Below is a small trained network, with its code and all its weights. Each question gives an input and a class and asks what happens when units are switched off, that is, made to give their printed mean instead of their output.

import numpy as np


def w(rows, s, z=0):
    codes = np.array(rows[::2]) - 128.0
    scale = np.full(codes.shape[1], s)
    scale[-1] = z or s
    return codes * scale


def norm(h):
    return h / np.sqrt((h * h).mean(-1, keepdims=True) + 1e-5)


def f(y):
    return np.maximum(y, 0)


def log_softmax(a):
    a = a - a.max(-1, keepdims=True)
    return a - np.log(np.exp(a).sum(-1, keepdims=True))


def net(x, mask):
    res = np.array(x, float).reshape(1, 6) / 4 @ E
    u = 0
    for l in range(2):
        y = f(norm(res) @ A[l][:, :-1].T + A[l][:, -1])
        res = res + np.where(mask[u : u + 5], y, B[l][:, -1]) @ B[l][:, :-1]
        u += 5
    return log_softmax(norm(res)[-1] @ U[:, :-1].T + U[:, -1])


A, B = {}, {}
E = w([
[118,132,151,120,125,137,101,133,131,115],'x0',
[228,119,141,107,244,134,115,36,155,60],'x1',
[140,7,17,103,147,1,35,161,178,177],'x2',
[121,134,129,126,126,123,131,126,131,119],'x3',
[131,129,128,130,127,134,127,130,136,131],'x4',
[135,114,122,133,129,142,134,138,136,127],'x5',
],0.004)
A[0] = w([
[13,197,197,178,2,165,155,106,138,104,94],'L0N1',
[45,134,61,99,46,51,79,253,162,202,132],'L0N2',
[123,6,93,95,108,25,45,119,202,159,160],'L0N3',
[213,112,95,166,144,177,178,183,217,181,1],'L0N4',
[135,98,210,103,81,138,12,123,157,95,195],'L0N5',
],0.0025,0.0009)
B[0] = w([
[162,133,41,100,132,103,129,188,103,181,216],'L0N1',
[102,56,120,152,54,151,138,1,116,151,241],'L0N2',
[87,74,208,203,119,34,122,213,171,103,253],'L0N3',
[151,181,98,119,64,141,117,123,121,132,137],'L0N4',
[132,189,93,168,117,163,154,109,146,158,156],'L0N5',
],0.0045,0.0044)
A[1] = w([
[181,95,84,99,255,62,55,147,174,70,5],'L1N1',
[188,151,130,79,184,197,147,25,139,59,85],'L1N2',
[180,143,158,146,172,106,124,141,147,84,186],'L1N3',
[151,161,125,130,115,136,121,193,101,136,81],'L1N4',
[132,157,45,79,86,187,147,148,71,167,58],'L1N5',
],0.0059,0.0028)
B[1] = w([
[146,254,226,102,180,187,211,161,188,164,254],'L1N1',
[114,37,40,167,81,86,30,92,85,90,252],'L1N2',
[197,138,122,160,185,107,145,96,128,87,215],'L1N3',
[97,112,118,120,90,144,150,158,111,178,164],'L1N4',
[122,193,175,43,181,176,142,155,106,106,212],'L1N5',
],0.0076,0.0049)
U = w([
[77,181,144,44,98,221,165,162,54,149,223],'0',
[64,2,99,154,33,56,95,158,158,196,2],'1',
[176,88,62,173,131,140,27,40,61,36,127],'2',
[186,156,203,143,218,102,161,128,216,131,115],'3',
],0.0091,0.00065)

Each question gives the input, the list of numbers given to net, and the class t.
The units are the neurons (one row each of A and B). Each row of codes is followed by its name. A weight is (code - 128) times the scale printed after its matrix; where a second scale follows, it is the last column's (A, B and U).
mask holds one flag per neuron, layer by layer. A switched-off neuron (its flag False) gives its mean, the last column of its row in B, instead of its output. The means were averaged over made-up inputs and are rounded, as every weight is.
A unit's drop is (log p(t) with every unit on - log p(t) with that unit switched off) / (log p(t) with every unit on - log p(t) with every unit switched off).
The circuit of an input: a set's keep is (log p(t) with only the set's units on - log p(t) with every unit switched off) / (log p(t) with every unit on - log p(t) with every unit switched off). Starting from all 10 units, units are removed one at a time, each time the one whose removal leaves the highest keep (on an exact tie, the one counted first), for as long as the keep stays at least 0.8.
units of the circuit, in order: the units of the circuit, biggest drop first
k most important neurons: the k neurons with the biggest drops, biggest first
k most important neurons of layer l: the k neurons of layer l with the biggest drops, biggest first
drop of u: that unit's drop, to one decimal
input [4,1,7,-4,-3,-2], class 3: 2 most important neurons -> [L1N1, L1N2]
input [-8,5,-2,-1,2,-7], class 2: units of the circuit, in order -> [L1N2]
input [-3,1,5,-1,-7,7], class 3: 2 most important neurons of layer 1 -> [L1N2, L1N1]
input [8,8,-1,-1,-2,6], class 2: 2 most important neurons -> [L1N2, L0N3]
input [7,1,0,-6,5,7], class 2: 2 most important neurons of layer 0 -> [L0N1, L0N3]
input [4,0,2,6,2,-1], class 1: 2 most important neurons -> [L1N1, L0N2]
input [-8,1,0,-1,4,7], class 2: 3 most important neurons -> [L0N1, L1N1, L0N3]
input [-8,-5,0,-6,4,1], class 0: 3 most important neurons -> [L0N3, L1N5, L1N2]
input [-6,5,0,6,1,8], class 2: 3 most important neurons -> [L1N2, L0N3, L0N1]
input [0,6,-1,2,2,-6], class 2: 2 most important neurons -> [L1N2, L0N3]
input [4,0,1,-6,2,-1], class 1: drop of L1N1 -> 0.5
input [6,1,7,-5,1,5], class 3: drop of L1N1 -> 0.6
input [5,2,5,0,-6,7], class 3: drop of L1N1 -> 0.1
input [3,7,-2,5,-5,-4], class 2: most important neuron of layer 1 -> [L1N2]
